Here is a tiny trained network, its code and every weight. The questions are about switching its units off for an input and a target symbol, where a switched-off unit gives its printed mean instead of its output.

import numpy as np


def w(rows, s, z=0):
    codes = np.array(rows[::2]) - 128.0
    scale = np.full(codes.shape[1], s)
    scale[-1] = z or s
    return codes * scale


def f(y):
    return y / 2 * (1 + np.tanh(0.7978845608 * (y + 0.044715 * y**3)))


def softmax(a):
    e = np.exp(a - a.max(-1, keepdims=True))
    return e / e.sum(-1, keepdims=True)


def log_softmax(a):
    a = a - a.max(-1, keepdims=True)
    return a - np.log(np.exp(a).sum(-1, keepdims=True))


def net(x, mask):
    ids = ['ΔΛΠΨαβεζηθμξστφ'.index(c) for c in x.split()]
    T = len(ids)
    res = E[ids] + P[:T]
    u = 0
    for l in range(2):
        q, k, v = (res @ M[l].T for M in (Q, K, V))
        z = softmax(np.where(np.tri(T) > 0, q @ k.T / 2**0.5, -1e9)) @ v
        res = res + np.where(mask[u], z, O[l][:, -1]) @ O[l][:, :-1]
        u += 1
        y = f(res @ A[l][:, :-1].T + A[l][:, -1])
        res = res + np.where(mask[u : u + 4], y, B[l][:, -1]) @ B[l][:, :-1]
        u += 4
    return log_softmax(res[-1] @ U[:, :-1].T + U[:, -1])


Q, K, V, O, A, B = {}, {}, {}, {}, {}, {}
E = w([
[110,137,220,123,119,167,134,141,102,153],'Δ',
[161,70,164,126,106,183,67,174,175,104],'Λ',
[127,88,164,130,100,163,122,119,94,133],'Π',
[97,113,180,126,120,111,163,169,122,181],'Ψ',
[141,218,201,85,34,88,191,129,162,181],'α',
[6,87,117,79,163,192,118,131,167,196],'β',
[163,139,111,109,185,122,106,132,135,137],'ε',
[131,107,120,46,113,160,208,115,181,72],'ζ',
[104,54,93,166,122,73,122,46,188,69],'η',
[135,164,173,121,126,94,131,168,110,195],'θ',
[109,103,163,131,114,175,127,154,111,180],'μ',
[109,167,90,123,162,116,130,149,136,103],'ξ',
[148,123,107,114,114,162,165,130,128,101],'σ',
[52,70,113,102,112,178,110,196,98,194],'τ',
[81,109,79,137,65,172,198,140,146,92],'φ',
],0.023)
P = w([
[114,155,109,109,168,89,61,140,94,91],'0',
[104,110,81,33,140,103,69,155,122,111],'1',
[129,125,105,49,145,67,98,110,132,135],'2',
[140,58,107,58,100,81,130,117,122,126],'3',
[166,101,154,59,118,62,172,164,99,131],'4',
[165,121,155,109,133,16,157,101,174,120],'5',
[141,1,94,72,114,51,168,123,185,151],'6',
[100,111,67,106,127,84,124,84,155,98],'7',
[129,17,43,187,90,163,96,74,78,36],'8',
[113,130,160,99,113,130,137,73,111,194],'9',
[151,75,29,113,108,65,134,96,73,118],'10',
[96,112,192,126,115,157,140,123,96,121],'11',
[130,114,119,125,117,100,147,73,117,170],'12',
[138,132,68,155,114,130,119,83,46,108],'13',
],0.0084)
Q[0] = w([
[96,225,216,253,180,52,56,115,36,103],'L0H0',
[82,44,242,102,132,30,26,205,22,195],'L0H0',
],0.0034)
K[0] = w([
[106,145,169,219,82,94,88,83,99,156],'L0H0',
[102,17,82,201,115,220,46,59,253,7],'L0H0',
],0.0038)
V[0] = w([
[145,149,82,102,153,171,254,166,129,132],'L0H0',
[56,113,123,123,117,82,131,31,93,118],'L0H0',
],0.0074)
O[0] = w([
[91,185,157,68,155,138,179,153,96,142,193],'L0H0',
[68,100,5,94,164,71,145,113,127,65,250],'L0H0',
],0.013,0.0021)
A[0] = w([
[238,130,150,62,132,144,67,99,244,66,102],'L0N0',
[113,226,88,149,181,140,127,180,176,64,138],'L0N1',
[75,143,151,91,3,133,139,179,159,152,4],'L0N2',
[125,129,92,123,128,176,237,190,164,104,116],'L0N3',
],0.0069,0.0027)
B[0] = w([
[128,121,124,98,140,100,192,153,137,179,198],'L0N0',
[143,83,107,169,43,135,116,130,84,160,143],'L0N1',
[145,130,10,171,119,95,126,151,123,110,223],'L0N2',
[113,125,180,145,151,109,167,50,74,156,254],'L0N3',
],0.011,0.0042)
Q[1] = w([
[2,34,150,41,72,126,207,181,123,213],'L1H0',
[159,128,34,88,111,159,218,118,191,132],'L1H0',
],0.0054)
K[1] = w([
[30,164,114,87,106,117,147,52,199,203],'L1H0',
[94,161,134,164,175,254,112,85,175,84],'L1H0',
],0.0053)
V[1] = w([
[85,173,91,130,3,73,163,169,169,144],'L1H0',
[242,98,133,83,97,24,204,96,160,143],'L1H0',
],0.0058)
O[1] = w([
[220,171,88,244,54,67,174,67,101,144,217],'L1H0',
[113,123,86,16,52,91,104,128,131,204,254],'L1H0',
],0.012,0.0042)
A[1] = w([
[151,187,195,117,158,116,27,196,145,124,24],'L1N0',
[126,143,160,28,149,201,201,101,152,82,2],'L1N1',
[56,147,103,145,74,109,195,121,127,89,60],'L1N2',
[102,129,253,105,169,133,80,125,155,96,182],'L1N3',
],0.0073,0.0033)
B[1] = w([
[90,255,109,201,97,148,120,169,161,109,128],'L1N0',
[108,173,172,140,120,67,107,245,139,119,193],'L1N1',
[164,81,130,129,165,225,66,104,73,162,254],'L1N2',
[155,170,92,105,112,157,123,22,107,61,140],'L1N3',
],0.01,0.0065)
U = w([
[121,199,126,116,73,164,160,87,127,52,205],'Δ',
[213,84,146,97,34,185,70,199,166,138,161],'Λ',
[147,86,145,67,101,133,106,95,108,2,104],'Π',
[82,116,133,191,98,125,175,141,139,132,133],'Ψ',
[186,204,14,128,75,147,197,116,105,117,155],'α',
[94,153,133,165,161,153,116,86,108,164,87],'β',
[150,172,104,104,170,112,90,135,122,121,140],'ε',
[93,157,152,25,86,115,91,135,26,122,191],'ζ',
[116,96,66,70,105,101,119,61,130,60,251],'η',
[94,236,116,131,75,73,39,183,124,75,13],'θ',
[184,157,140,137,130,217,55,136,108,124,68],'μ',
[117,128,84,181,135,140,137,172,73,109,138],'ξ',
[144,145,171,80,132,158,134,133,67,86,78],'σ',
[166,119,85,164,154,169,116,214,95,126,21],'τ',
[175,120,109,124,157,186,185,63,29,171,105],'φ',
],0.0058,0.0031)

Each question gives the input, a string of symbols that net reads in full, and the target symbol t.
The units are the heads (2 rows each of Q, K, V and O) and the neurons (one row each of A and B). Each row of codes is followed by its name. A weight is (code - 128) times the scale printed after its matrix; where a second scale follows, it is the last column's (O, A, B and U).
mask holds one flag per unit, layer by layer, with each layer's heads first. A switched-off unit (its flag False) gives its mean, the last column of its rows in O or B, instead of its output. The means were averaged over made-up inputs and are rounded, as every weight is.
A unit's drop is (log p(t) with every unit on - log p(t) with that unit switched off) / (log p(t) with every unit on - log p(t) with every unit switched off).
The circuit of an input: a set's keep is (log p(t) with only the set's units on - log p(t) with every unit switched off) / (log p(t) with every unit on - log p(t) with every unit switched off). Starting from all 10 units, units are removed one at a time, each time the one whose removal leaves the highest keep (on an exact tie, the one counted first), for as long as the keep stays at least 0.8.
units of the circuit, in order: the units of the circuit, biggest drop first
most important unit: the unit with the biggest drop
top k neurons: the k neurons with the biggest drops, biggest first
k most important neurons of layer l: the k neurons of layer l with the biggest drops, biggest first
drop when u is switched off: that unit's drop, to one decimal
input φ ζ α ζ ε, target ζ: units of the circuit, in order -> [L0N3, L0H0, L1H0]
input μ α θ Λ σ Δ, target Λ: most important unit -> L0H0
input θ μ θ, target θ: top 3 neurons -> [L1N0, L1N2, L0N3]
input ζ Δ η σ θ ζ η ξ θ ζ, target ζ: units of the circuit, in order -> [L1H0, L1N1, L0N3]
input τ ζ ζ ζ Δ Π Δ, target ζ: units of the circuit, in order -> [L1H0, L0N3, L0H0]
input η σ η ε, target η: units of the circuit, in order -> [L0H0, L1H0]
input α σ τ φ Π μ φ, target φ: units of the circuit, in order -> [L1N2, L0N3]
input ξ ζ ζ β ζ, target σ: top 2 neurons -> [L1N1, L0N3]
input Δ α α α σ η τ θ α ε, target α: units of the circuit, in order -> [L1H0, L1N2]
input Λ α θ Δ, target α: 2 most important neurons of layer 0 -> [L0N2, L0N0]
input σ θ ζ ζ ε, target ζ: units of the circuit, in order -> [L1H0, L0H0, L0N3]
input β μ μ η τ, target ξ: units of the circuit, in order -> [L1H0, L0H0]
input α α φ Λ θ, target α: top 2 neurons -> [L0N2, L1N2]
input σ ε Λ θ, target Λ: units of the circuit, in order -> [L0H0]
input Δ σ θ ζ φ θ α ζ μ ζ Ψ ζ μ, target ζ: 2 most important neurons of layer 0 -> [L0N3, L0N0]
input η ζ α Δ ξ σ Λ η ξ α, target α: top 2 neurons -> [L0N2, L0N1]
input σ Λ Λ ε, target Λ: top 2 neurons -> [L0N0, L0N3]
input Ψ Π Λ Ψ, target Λ: 2 most important neurons of layer 0 -> [L0N3, L0N0]
input Λ Π ξ η ζ η Π, target η: 2 most important neurons of layer 1 -> [L1N1, L1N2]
input τ σ Δ, target Δ: most important neuron of layer 1 -> [L1N3]
input ξ Λ ε τ μ τ, target Λ: 2 most important neurons of layer 0 -> [L0N0, L0N3]
input ζ η ζ τ σ, target ζ: units of the circuit, in order -> [L0N3, L1H0, L0H0]
input Λ Λ μ, target Λ: 2 most important neurons of layer 0 -> [L0N0, L0N3]
input Ψ σ ζ ζ α ζ ζ Ψ ζ μ, target ζ: drop when L1N1 is switched off -> 0.0
input Λ η φ ζ α η Δ θ σ σ η τ, target η: drop when L0H0 is switched off -> 0.6
